Below is a small trained network, with its code and all its weights. Each question gives an input and a class and asks what happens when units are switched off, that is, made to give their printed mean instead of their output.

import numpy as np


def w(rows, s, z=0):
    codes = np.array(rows[::2]) - 128.0
    scale = np.full(codes.shape[1], s)
    scale[-1] = z or s
    return codes * scale


def norm(h):
    return h / np.sqrt((h * h).mean(-1, keepdims=True) + 1e-5)


def f(y):
    return np.maximum(y, 0)


def log_softmax(a):
    a = a - a.max(-1, keepdims=True)
    return a - np.log(np.exp(a).sum(-1, keepdims=True))


def net(x, mask):
    res = np.array(x, float).reshape(1, 5) / 4 @ E
    u = 0
    for l in range(2):
        y = f(norm(res) @ A[l][:, :-1].T + A[l][:, -1])
        res = res + np.where(mask[u : u + 3], y, B[l][:, -1]) @ B[l][:, :-1]
        u += 3
    return log_softmax(norm(res)[-1] @ U[:, :-1].T + U[:, -1])


A, B = {}, {}
E = w([
[73,202,127,224,157,202,148,138,42,2],'x0',
[175,205,65,147,189,41,214,138,137,160],'x1',
[168,114,173,239,157,160,43,196,218,113],'x2',
[125,105,145,129,115,103,132,121,136,132],'x3',
[50,200,144,172,62,60,41,35,144,193],'x4',
],0.0064)
A[0] = w([
[172,187,75,179,190,10,44,13,112,129,78],'0.n1',
[168,75,210,75,100,23,139,185,161,235,45],'0.n2',
[125,146,175,176,146,113,79,254,186,176,6],'0.n3',
],0.0068,0.0016)
B[0] = w([
[57,150,33,157,163,91,124,175,223,167,225],'0.n1',
[32,214,156,184,111,145,203,207,136,6,253],'0.n2',
[97,221,184,2,179,28,121,62,46,124,198],'0.n3',
],0.0075,0.0068)
A[1] = w([
[203,126,147,41,208,214,176,176,113,97,131],'1.n1',
[114,9,120,127,48,178,42,80,190,123,253],'1.n2',
[139,139,135,2,58,84,173,96,162,172,82],'1.n3',
],0.0071,0.0025)
B[1] = w([
[58,103,95,67,127,78,96,124,126,134,254],'1.n1',
[83,4,65,92,218,128,223,98,149,195,197],'1.n2',
[129,157,150,165,208,133,95,76,102,14,198],'1.n3',
],0.014,0.0062)
U = w([
[70,112,87,66,119,74,105,123,187,176,246],'0',
[134,207,233,80,188,94,70,13,72,79,234],'1',
[33,182,219,167,114,153,129,132,105,3,77],'2',
[145,70,53,122,184,110,249,147,214,206,186],'3',
[56,146,142,90,69,97,120,96,156,99,118],'4',
[212,107,170,130,50,115,98,186,59,214,7],'5',
[242,142,205,167,7,246,143,93,133,176,2],'6',
],0.0066,0.0041)

Each question gives the input, the list of numbers given to net, and the class t.
The units are the neurons (one row each of A and B). Each row of codes is followed by its name. A weight is (code - 128) times the scale printed after its matrix; where a second scale follows, it is the last column's (A, B and U).
mask holds one flag per neuron, layer by layer. A switched-off neuron (its flag False) gives its mean, the last column of its row in B, instead of its output. The means were averaged over made-up inputs and are rounded, as every weight is.
A unit's drop is (log p(t) with every unit on - log p(t) with that unit switched off) / (log p(t) with every unit on - log p(t) with every unit switched off).
The circuit of an input: a set's keep is (log p(t) with only the set's units on - log p(t) with every unit switched off) / (log p(t) with every unit on - log p(t) with every unit switched off). Starting from all 6 units, units are removed one at a time, each time the one whose removal leaves the highest keep (on an exact tie, the one counted first), for as long as the keep stays at least 0.8.
circuit, biggest first: the units of the circuit, biggest drop first
k most important neurons: the k neurons with the biggest drops, biggest first
k most important neurons of layer l: the k neurons of layer l with the biggest drops, biggest first
input [-8,-7,-5,-7,-3], class 2: circuit, biggest first : 1.n3
input [-6,-3,3,3,5], class 2: circuit, biggest first : 0.n2, 1.n1
input [-3,0,-8,4,-2], class 1: 2 most important neurons : 1.n3, 0.n1
input [-1,-7,-2,7,-4], class 3: 2 most important neurons : 1.n2, 0.n3
input [-1,4,5,7,-8], class 0: 2 most important neurons : 1.n1, 1.n3
input [1,0,2,-4,-5], class 0: 2 most important neurons : 1.n1, 0.n2
input [-8,-6,1,-5,-1], class 2: 2 most important neurons : 0.n2, 1.n1
input [-7,5,6,1,-6], class 2: 2 most important neurons : 0.n2, 1.n2
input [2,-3,4,-1,-5], class 0: circuit, biggest first : 1.n1, 0.n2
input [0,-8,6,5,-5], class 3: 3 most important neurons : 1.n2, 0.n2, 1.n3
input [7,-8,-3,-3,0], class 3: 4 most important neurons : 0.n2, 1.n2, 0.n3, 1.n3
input [2,-8,2,-4,-6], class 3: circuit, biggest first : 1.n2, 0.n2
input [-2,-3,-7,-7,-5], class 1: 2 most important neurons of layer 1 : 1.n3, 1.n2
input [7,-7,2,-5,-7], class 0: circuit, biggest first : 0.n2, 1.n1
input [-5,-1,-7,4,3], class 1: circuit, biggest first : 1.n3
input [-1,-3,-8,-2,2], class 1: 2 most important neurons : 1.n3, 0.n2
input [-8,6,3,3,-3], class 2: circuit, biggest first : 0.n2, 1.n2
input [-6,-7,-7,0,-3], class 1: 2 most important neurons : 1.n3, 0.n1
input [-7,2,-6,-2,-2], class 2: circuit, biggest first : 0.n2, 1.n3
input [-6,3,5,7,-2], class 4: circuit, biggest first : 0.n2
input [-7,0,1,-4,5], class 2: 2 most important neurons of layer 1 : 1.n2, 1.n1
input [-8,1,8,8,-2], class 1: 2 most important neurons of layer 0 : 0.n3, 0.n1
input [0,-4,5,1,4], class 1: 2 most important neurons : 0.n3, 1.n1
input [-1,4,8,-3,-6], class 1: 3 most important neurons : 0.n3, 1.n2, 0.n1
